Below is a small trained network, with its code and all its weights. Each question gives an input and a class and asks what happens when units are switched off, that is, made to give their printed mean instead of their output.

import numpy as np


def w(rows, s, z=0):
    codes = np.array(rows[::2]) - 128.0
    scale = np.full(codes.shape[1], s)
    scale[-1] = z or s
    return codes * scale


def f(y):
    return np.maximum(y, 0)


def log_softmax(a):
    a = a - a.max(-1, keepdims=True)
    return a - np.log(np.exp(a).sum(-1, keepdims=True))


def net(x, mask):
    res = np.array(x, float).reshape(1, 4) / 4 @ E
    y = f(res @ A[0][:, :-1].T + A[0][:, -1])
    res = res + np.where(mask, y, B[0][:, -1]) @ B[0][:, :-1]
    return log_softmax(res[-1] @ U[:, :-1].T + U[:, -1])


A, B = {}, {}
E = w([
[59,225,230,208,114,205,26,75,64,62],'x0',
[169,178,230,163,158,74,156,24,225,238],'x1',
[39,187,254,70,130,26,233,166,235,43],'x2',
[229,179,139,225,239,21,48,217,156,190],'x3',
],0.0049)
A[0] = w([
[8,191,234,28,30,175,179,57,151,11,255],'n0',
[143,186,38,226,135,228,28,173,25,52,197],'n1',
[232,150,52,234,212,36,18,219,22,140,254],'n2',
[22,93,147,36,42,116,241,179,185,43,203],'n3',
[220,73,2,190,141,188,53,230,34,135,236],'n4',
[53,171,237,32,182,41,230,188,233,67,242],'n5',
[89,20,28,46,34,235,63,33,37,184,243],'n6',
[36,233,236,117,22,204,96,47,47,56,239],'n7',
[156,34,13,82,32,204,169,52,27,205,238],'n8',
[228,211,221,215,222,17,104,124,218,211,241],'n9',
],0.0045,0.0035)
B[0] = w([
[28,213,171,224,23,150,197,197,197,97,237],'n0',
[115,162,67,174,206,189,23,178,17,24,200],'n1',
[214,37,25,191,235,70,44,191,58,81,226],'n2',
[45,44,148,44,25,31,222,188,237,3,224],'n3',
[178,20,46,18,217,183,45,164,16,29,208],'n4',
[77,78,231,194,151,34,232,147,226,63,255],'n5',
[113,163,58,42,15,211,136,36,19,180,209],'n6',
[24,213,168,242,33,188,97,140,138,127,216],'n7',
[147,49,62,13,44,195,162,25,28,185,203],'n8',
[200,116,224,225,239,26,157,30,217,232,246],'n9',
],0.0045,0.0096)
U = w([
[23,111,158,81,41,35,231,209,235,21,159],'0',
[34,235,74,212,42,215,29,155,26,52,59],'1',
[71,228,191,209,58,221,152,50,224,239,37],'2',
[218,178,209,226,244,12,114,18,218,234,253],'3',
[226,49,16,86,243,42,192,223,165,151,104],'4',
[195,68,22,60,244,192,24,202,29,22,22],'5',
[163,58,27,3,20,206,213,20,77,229,204],'6',
],0.0046,0.0035)

Each question gives the input, the list of numbers given to net, and the class t.
The units are the neurons (one row each of A and B). Each row of codes is followed by its name. A weight is (code - 128) times the scale printed after its matrix; where a second scale follows, it is the last column's (A, B and U).
mask holds one flag per neuron, in row order. A switched-off neuron (its flag False) gives its mean, the last column of its row in B, instead of its output. The means were averaged over made-up inputs and are rounded, as every weight is.
A unit's drop is (log p(t) with every unit on - log p(t) with that unit switched off) / (log p(t) with every unit on - log p(t) with every unit switched off).
The circuit of an input: a set's keep is (log p(t) with only the set's units on - log p(t) with every unit switched off) / (log p(t) with every unit on - log p(t) with every unit switched off). Starting from all 10 units, units are removed one at a time, each time the one whose removal leaves the highest keep (on an exact tie, the one counted first), for as long as the keep stays at least 0.8.
circuit, biggest first: the units of the circuit, biggest drop first
k most important neurons: the k neurons with the biggest drops, biggest first
drop when u is switched off: that unit's drop, to one decimal
input [-8,5,5,3], class 3: circuit, biggest first => n9
input [4,-5,4,7], class 3: circuit, biggest first => n9; n3
input [8,0,8,7], class 3: 2 most important neurons => n9; n3
input [-3,-3,-1,7], class 5: circuit, biggest first => n4; n5
input [0,-5,0,-6], class 6: 3 most important neurons => n8; n6; n5
input [7,4,5,1], class 2: circuit, biggest first => n7; n2
input [-8,-8,1,-6], class 6: 2 most important neurons => n8; n6
input [-8,-3,1,-6], class 6: 2 most important neurons => n8; n6
input [0,-3,8,8], class 3: drop when n9 is switched off => 0.4
input [2,-4,7,8], class 3: drop when n9 is switched off => 0.2
input [1,2,-8,1], class 5: drop when n4 is switched off => 0.1
input [-7,-1,7,8], class 3: drop when n7 is switched off => 0.0
